Below are the code and all the weights of a small trained network. Each question names an input and a class and asks about switching units off, where a switched-off unit gives its printed mean instead of its output.

import numpy as np


def w(rows, s, z=0):
    codes = np.array(rows[::2]) - 128.0
    scale = np.full(codes.shape[1], s)
    scale[-1] = z or s
    return codes * scale


def f(y):
    return np.maximum(y, 0)


def log_softmax(a):
    a = a - a.max(-1, keepdims=True)
    return a - np.log(np.exp(a).sum(-1, keepdims=True))


def net(x, mask):
    res = np.array(x, float).reshape(1, 7) / 4 @ E
    y = f(res @ A[0][:, :-1].T + A[0][:, -1])
    res = res + np.where(mask, y, B[0][:, -1]) @ B[0][:, :-1]
    return log_softmax(res[-1] @ U[:, :-1].T + U[:, -1])


A, B = {}, {}
E = w([
[163,157,145,215,72,93],'x0',
[239,114,105,121,113,227],'x1',
[193,120,2,135,58,73],'x2',
[84,212,62,72,76,99],'x3',
[118,124,72,75,49,171],'x4',
[50,150,185,94,195,81],'x5',
[236,231,174,60,133,112],'x6',
],0.0072)
A[0] = w([
[20,135,81,61,137,93,187],'N1',
[38,44,176,154,132,118,252],'N2',
[128,176,207,100,210,121,232],'N3',
[85,115,192,103,186,97,176],'N4',
[145,82,99,127,131,220,149],'N5',
[134,113,210,107,178,107,188],'N6',
[11,117,93,81,99,116,176],'N7',
[58,114,108,100,166,183,104],'N8',
[64,84,112,158,115,120,158],'N9',
[54,130,86,190,121,118,179],'N10',
[115,118,82,182,179,150,75],'N11',
[150,86,163,255,131,151,236],'N12',
[124,96,113,224,101,136,151],'N13',
[51,94,100,154,95,122,238],'N14',
[40,172,96,89,152,103,195],'N15',
[115,156,204,150,193,68,168],'N16',
[221,105,109,107,98,187,221],'N17',
[139,80,121,121,124,200,147],'N18',
[252,152,88,132,103,185,223],'N19',
[230,195,111,146,107,111,141],'N20',
[67,117,138,128,214,163,155],'N21',
[177,187,111,110,69,135,175],'N22',
[147,136,99,105,126,192,139],'N23',
[96,95,132,174,147,109,145],'N24',
[59,138,67,112,97,132,145],'N25',
],0.0099,0.0033)
B[0] = w([
[85,190,132,145,123,186,226],'N1',
[114,120,186,190,128,78,240],'N2',
[173,130,161,141,180,138,254],'N3',
[177,164,196,180,193,90,225],'N4',
[91,92,115,101,158,155,197],'N5',
[175,123,150,136,197,134,221],'N6',
[82,201,134,145,99,158,218],'N7',
[102,166,131,140,146,119,184],'N8',
[103,126,157,151,93,106,189],'N9',
[94,114,146,163,87,100,195],'N10',
[114,96,141,134,123,124,155],'N11',
[143,91,129,108,131,109,225],'N12',
[140,83,141,123,83,103,191],'N13',
[43,120,128,158,90,119,210],'N14',
[111,185,150,141,135,153,213],'N15',
[148,126,169,179,178,94,231],'N16',
[154,97,59,77,147,174,230],'N17',
[66,84,127,59,152,165,184],'N18',
[183,110,10,76,107,129,251],'N19',
[189,161,79,112,62,93,214],'N20',
[136,142,159,167,157,98,209],'N21',
[169,151,79,133,117,122,202],'N22',
[125,117,98,92,154,157,175],'N23',
[119,107,162,159,127,98,175],'N24',
[92,154,84,123,101,146,190],'N25',
],0.011,0.0098)
U = w([
[114,15,101,54,169,232,34],'0',
[66,42,188,159,78,73,77],'1',
[168,138,219,151,254,92,255],'2',
[28,220,155,143,109,158,79],'3',
[214,137,89,98,79,100,218],'4',
],0.0095,0.00085)

Each question gives the input, the list of numbers given to net, and the class t.
The units are the neurons (one row each of A and B). Each row of codes is followed by its name. A weight is (code - 128) times the scale printed after its matrix; where a second scale follows, it is the last column's (A, B and U).
mask holds one flag per neuron, in row order. A switched-off neuron (its flag False) gives its mean, the last column of its row in B, instead of its output. The means were averaged over made-up inputs and are rounded, as every weight is.
A unit's drop is (log p(t) with every unit on - log p(t) with that unit switched off) / (log p(t) with every unit on - log p(t) with every unit switched off).
The circuit of an input: a set's keep is (log p(t) with only the set's units on - log p(t) with every unit switched off) / (log p(t) with every unit on - log p(t) with every unit switched off). Starting from the 12 units with the biggest drops (on a tie, the unit counted first), units are removed one at a time, each time the one whose removal leaves the highest keep (on an exact tie, the one counted first), for as long as the keep stays at least 0.8.
circuit, biggest first: the units of the circuit, biggest drop first
unit that matters most: the unit with the biggest drop
top k neurons: the k neurons with the biggest drops, biggest first
drop of u: that unit's drop, to one decimal
input [-4,-1,-5,-8,8,-2,1], class 0: circuit, biggest first -> (N18)
input [-6,7,-1,4,0,6,7], class 4: circuit, biggest first -> (N19 N20)
input [-8,-3,2,2,-6,3,-3], class 3: top 4 neurons -> (N1 N7 N15 N14)
input [1,0,5,4,-1,-4,-8], class 1: top 2 neurons -> (N13 N10)
input [-7,-4,-1,-6,5,0,-7], class 3: top 2 neurons -> (N7 N1)
input [-2,0,5,-4,-5,0,0], class 4: top 2 neurons -> (N4 N3)
input [-1,7,4,8,6,0,-8], class 3: top 2 neurons -> (N7 N14)
input [6,1,6,-8,-5,4,2], class 4: top 2 neurons -> (N20 N4)
input [-3,0,8,4,-6,2,-7], class 3: top 2 neurons -> (N1 N7)
input [8,0,-2,-5,-1,-5,3], class 4: drop of N21 -> 0.0
input [2,6,-6,2,-2,-4,-6], class 0: drop of N18 -> 0.1
input [-6,-7,5,-8,4,-6,-1], class 1: drop of N19 -> 0.2
input [5,-4,-6,3,1,-5,-1], class 1: drop of N1 -> 0.2
input [-1,-1,3,-2,5,-7,1], class 0: unit that matters most -> N17
